Here is a tiny trained network, its code and every weight. The questions are about switching its units off for an input and a target symbol, where a switched-off unit gives its printed mean instead of its output.

import numpy as np


def w(rows, s, z=0):
    codes = np.array(rows[::2]) - 128.0
    scale = np.full(codes.shape[1], s)
    scale[-1] = z or s
    return codes * scale


def norm(h):
    return h / np.sqrt((h * h).mean(-1, keepdims=True) + 1e-5)


def f(y):
    return y / 2 * (1 + np.tanh(0.7978845608 * (y + 0.044715 * y**3)))


def softmax(a):
    e = np.exp(a - a.max(-1, keepdims=True))
    return e / e.sum(-1, keepdims=True)


def log_softmax(a):
    a = a - a.max(-1, keepdims=True)
    return a - np.log(np.exp(a).sum(-1, keepdims=True))


def net(x, mask):
    ids = ['ΘΞαδεζηλμπστψω'.index(c) for c in x.split()]
    T = len(ids)
    res = E[ids] + P[:T]
    u = 0
    for l in range(2):
        r = norm(res)
        for j in range(3):
            rows = slice(4 * j, 4 * j + 4)
            q, k, v = (r @ M[l][rows].T for M in (Q, K, V))
            z = softmax(np.where(np.tri(T) > 0, q @ k.T / 4**0.5, -1e9)) @ v
            o = O[l][rows]
            res = res + np.where(mask[u + j], z, o[:, -1]) @ o[:, :-1]
        u += 3
        y = f(norm(res) @ A[l][:, :-1].T + A[l][:, -1])
        res = res + np.where(mask[u : u + 8], y, B[l][:, -1]) @ B[l][:, :-1]
        u += 8
    return log_softmax(norm(res)[-1] @ U[:, :-1].T + U[:, -1])


Q, K, V, O, A, B = {}, {}, {}, {}, {}, {}
E = w([
[192,119,98,73,180,166],'Θ',
[181,116,166,17,219,84],'Ξ',
[59,145,99,127,163,61],'α',
[220,73,129,109,142,84],'δ',
[161,196,182,105,118,87],'ε',
[184,210,71,107,109,90],'ζ',
[186,122,142,153,99,102],'η',
[140,247,105,158,103,142],'λ',
[175,204,140,91,117,129],'μ',
[106,189,130,96,138,175],'π',
[152,204,153,67,99,62],'σ',
[133,139,173,71,186,179],'τ',
[211,134,104,144,92,73],'ψ',
[115,148,61,134,179,160],'ω',
],0.012)
P = w([
[159,117,129,115,101,160],'0',
[164,163,153,138,213,107],'1',
[98,154,74,33,91,130],'2',
[124,119,162,220,221,100],'3',
[70,78,85,49,26,136],'4',
[46,248,134,167,185,95],'5',
],0.012)
Q[0] = w([
[128,131,85,67,65,121],'0.h0',
[203,55,143,138,136,156],'0.h0',
[120,87,134,142,134,104],'0.h0',
[80,65,62,7,62,155],'0.h0',
[107,186,131,144,141,156],'0.h1',
[137,97,125,106,57,149],'0.h1',
[146,137,217,198,153,105],'0.h1',
[171,103,98,160,141,130],'0.h1',
[79,106,121,95,130,55],'0.h2',
[150,132,138,144,112,163],'0.h2',
[147,168,119,141,112,161],'0.h2',
[86,102,141,107,151,122],'0.h2',
],0.014)
K[0] = w([
[119,164,205,194,180,134],'0.h0',
[174,222,79,93,141,130],'0.h0',
[130,111,99,124,149,117],'0.h0',
[161,129,153,254,237,100],'0.h0',
[125,97,158,126,89,149],'0.h1',
[135,182,154,165,193,153],'0.h1',
[105,152,91,33,70,181],'0.h1',
[158,178,94,102,111,96],'0.h1',
[166,123,154,163,111,206],'0.h2',
[107,123,121,102,149,104],'0.h2',
[118,112,126,101,127,105],'0.h2',
[176,127,124,150,149,129],'0.h2',
],0.013)
V[0] = w([
[145,53,92,33,240,124],'0.h0',
[87,227,88,180,107,249],'0.h0',
[83,161,22,189,179,144],'0.h0',
[159,112,21,181,122,22],'0.h0',
[251,90,86,178,92,157],'0.h1',
[128,155,110,105,113,243],'0.h1',
[119,181,88,165,129,122],'0.h1',
[149,1,106,119,188,172],'0.h1',
[134,71,176,159,105,219],'0.h2',
[131,92,80,36,176,92],'0.h2',
[154,181,225,140,223,113],'0.h2',
[57,156,122,67,110,110],'0.h2',
],0.0095)
O[0] = w([
[176,120,63,185,111,97,254],'0.h0',
[94,223,130,79,107,220,96],'0.h0',
[132,229,99,141,210,165,173],'0.h0',
[162,186,186,142,251,49,172],'0.h0',
[178,173,255,178,88,117,58],'0.h1',
[154,170,112,107,70,200,117],'0.h1',
[134,153,140,86,162,124,149],'0.h1',
[177,128,111,245,139,147,93],'0.h1',
[130,160,147,212,89,220,33],'0.h2',
[193,111,90,123,195,72,228],'0.h2',
[79,118,48,148,78,57,224],'0.h2',
[162,48,98,86,155,138,135],'0.h2',
],0.0099,0.0058)
A[0] = w([
[160,106,70,227,108,95,109],'0.n0',
[225,77,107,223,194,112,95],'0.n1',
[60,173,175,94,188,109,113],'0.n2',
[145,129,231,155,113,151,1],'0.n3',
[254,143,128,170,105,104,46],'0.n4',
[97,142,117,161,159,175,133],'0.n5',
[168,103,91,211,87,203,162],'0.n6',
[140,221,200,170,113,152,187],'0.n7',
],0.0097,0.0055)
B[0] = w([
[173,181,96,69,73,95,229],'0.n0',
[138,179,113,69,96,26,254],'0.n1',
[201,119,86,118,151,83,240],'0.n2',
[63,119,158,127,79,255,122],'0.n3',
[75,202,110,63,79,134,155],'0.n4',
[101,140,112,156,124,100,138],'0.n5',
[170,111,83,74,168,83,197],'0.n6',
[176,151,81,123,216,188,199],'0.n7',
],0.0085,0.0039)
Q[1] = w([
[99,70,159,238,136,213],'1.h0',
[132,79,192,207,60,172],'1.h0',
[204,174,139,214,169,159],'1.h0',
[135,181,71,54,179,37],'1.h0',
[83,111,95,169,25,111],'1.h1',
[188,100,190,77,77,74],'1.h1',
[31,134,82,88,73,105],'1.h1',
[36,227,198,198,91,72],'1.h1',
[90,239,57,23,180,69],'1.h2',
[48,75,254,152,48,172],'1.h2',
[95,42,126,98,160,121],'1.h2',
[65,162,119,87,180,134],'1.h2',
],0.0074)
K[1] = w([
[162,167,72,100,137,65],'1.h0',
[90,145,75,91,153,73],'1.h0',
[178,119,138,68,144,100],'1.h0',
[132,125,202,155,81,205],'1.h0',
[165,108,142,88,173,154],'1.h1',
[115,94,139,135,121,225],'1.h1',
[207,108,135,159,152,92],'1.h1',
[170,48,50,100,151,144],'1.h1',
[194,58,198,207,116,200],'1.h2',
[74,161,2,140,157,86],'1.h2',
[164,128,140,131,158,130],'1.h2',
[147,108,128,129,165,170],'1.h2',
],0.0099)
V[1] = w([
[164,178,190,124,125,147],'1.h0',
[86,116,160,147,127,108],'1.h0',
[138,124,159,105,63,72],'1.h0',
[123,138,114,54,139,47],'1.h0',
[57,131,101,148,166,114],'1.h1',
[136,144,124,145,59,129],'1.h1',
[134,114,112,99,141,135],'1.h1',
[144,158,143,101,67,113],'1.h1',
[132,92,97,119,63,138],'1.h2',
[108,143,139,255,131,87],'1.h2',
[89,95,174,174,106,132],'1.h2',
[160,83,104,197,130,178],'1.h2',
],0.014)
O[1] = w([
[66,135,205,55,68,50,128],'1.h0',
[107,135,146,169,165,104,54],'1.h0',
[111,55,215,147,217,158,186],'1.h0',
[129,166,166,119,222,254,251],'1.h0',
[75,140,23,190,137,193,130],'1.h1',
[124,100,148,61,156,76,85],'1.h1',
[138,138,140,145,133,161,173],'1.h1',
[131,81,153,78,109,124,144],'1.h1',
[167,7,93,128,162,159,143],'1.h2',
[156,156,165,169,191,21,20],'1.h2',
[103,80,130,220,117,73,1],'1.h2',
[194,102,82,120,133,36,62],'1.h2',
],0.0093,0.0062)
A[1] = w([
[254,99,178,63,148,178,2],'1.n0',
[128,53,87,171,50,138,45],'1.n1',
[119,143,164,228,87,197,22],'1.n2',
[94,67,177,171,17,106,202],'1.n3',
[189,142,96,138,107,164,84],'1.n4',
[245,180,73,201,111,85,143],'1.n5',
[163,4,185,165,129,126,128],'1.n6',
[104,209,137,148,122,166,116],'1.n7',
],0.0097,0.0047)
B[1] = w([
[38,204,103,197,119,94,154],'1.n0',
[215,172,115,95,207,208,149],'1.n1',
[34,139,146,131,12,84,105],'1.n2',
[164,55,128,97,100,2,175],'1.n3',
[146,130,103,90,119,111,152],'1.n4',
[223,170,91,177,174,154,253],'1.n5',
[129,26,115,46,221,83,186],'1.n6',
[138,116,137,151,166,73,179],'1.n7',
],0.0099,0.0039)
U = w([
[208,132,169,48,140,149,247],'Θ',
[76,142,53,124,195,70,161],'Ξ',
[111,229,68,174,171,158,147],'α',
[192,141,249,145,190,94,85],'δ',
[63,31,161,141,145,158,119],'ε',
[83,199,189,44,103,180,39],'ζ',
[166,114,176,249,99,59,124],'η',
[34,152,136,110,27,185,110],'λ',
[38,54,137,74,94,140,102],'μ',
[157,69,62,141,17,183,113],'π',
[105,94,187,102,111,212,100],'σ',
[203,44,40,171,116,81,46],'τ',
[83,161,223,139,118,74,116],'ψ',
[189,235,88,104,50,84,71],'ω',
],0.011,0.012)

Each question gives the input, a string of symbols that net reads in full, and the target symbol t.
The units are the heads (4 rows each of Q, K, V and O) and the neurons (one row each of A and B). Each row of codes is followed by its name. A weight is (code - 128) times the scale printed after its matrix; where a second scale follows, it is the last column's (O, A, B and U).
mask holds one flag per unit, layer by layer, with each layer's heads first. A switched-off unit (its flag False) gives its mean, the last column of its rows in O or B, instead of its output. The means were averaged over made-up inputs and are rounded, as every weight is.
A unit's drop is (log p(t) with every unit on - log p(t) with that unit switched off) / (log p(t) with every unit on - log p(t) with every unit switched off).
The circuit of an input: a set's keep is (log p(t) with only the set's units on - log p(t) with every unit switched off) / (log p(t) with every unit on - log p(t) with every unit switched off). Starting from the 12 units with the biggest drops (on a tie, the unit counted first), units are removed one at a time, each time the one whose removal leaves the highest keep (on an exact tie, the one counted first), for as long as the keep stays at least 0.8.
units of the circuit, in order: the units of the circuit, biggest drop first
unit that matters most: the unit with the biggest drop
heads that matter: for each layer, one digit per head in row order, 1 if its drop is at least 0.15 and else 0, layers parted by /
drop when u is switched off: that unit's drop, to one decimal
input ε α τ α Ξ λ, target τ: units of the circuit, in order -> (0.h0)
input α Θ π, target α: units of the circuit, in order -> (1.h0, 1.h1)
input τ α ψ, target τ: heads that matter -> 100 / 101
input α μ ψ η, target δ: units of the circuit, in order -> (0.h0, 0.h1)
input ω ω ω α, target α: heads that matter -> 100 / 010
input α ω α τ τ, target α: units of the circuit, in order -> (1.h1, 0.h1)
input τ τ ω, target τ: units of the circuit, in order -> (0.h0, 1.h2, 0.h1)
input α α α Ξ ψ, target α: units of the circuit, in order -> (1.h0, 1.h1)
input α η α Θ ζ, target α: heads that matter -> 000 / 110
input α α η Ξ Ξ, target Ξ: heads that matter -> 110 / 000
input α ψ π Θ ε, target ω: units of the circuit, in order -> (0.h1, 0.n4)
input μ Θ ε σ, target μ: units of the circuit, in order -> (0.h0, 0.h1, 1.h2)
input Ξ τ ω α Ξ, target Ξ: units of the circuit, in order -> (0.h1, 0.h2)
input Ξ δ σ α ε, target Ξ: units of the circuit, in order -> (0.h1)
input τ α π τ σ, target τ: units of the circuit, in order -> (0.h0, 1.h2, 0.h1)
input ω ε α Θ τ ε, target π: heads that matter -> 100 / 000
input λ α τ π α, target λ: heads that matter -> 000 / 000
input α α λ τ ψ, target π: heads that matter -> 100 / 000
input α α ε, target α: units of the circuit, in order -> (1.h1, 0.h0)
input ω η η η δ ω, target ω: unit that matters most -> 0.n1
input τ α η α Ξ α, target τ: heads that matter -> 100 / 000
input ψ α τ ε α, target ψ: heads that matter -> 011 / 001
input ω ω μ α ψ δ, target ω: heads that matter -> 000 / 100
input λ ε α ω Θ τ, target ω: heads that matter -> 110 / 000
input τ π τ α, target τ: drop when 0.h0 is switched off -> 1.0
input ω α τ α, target ω: drop when 1.h0 is switched off -> 0.3
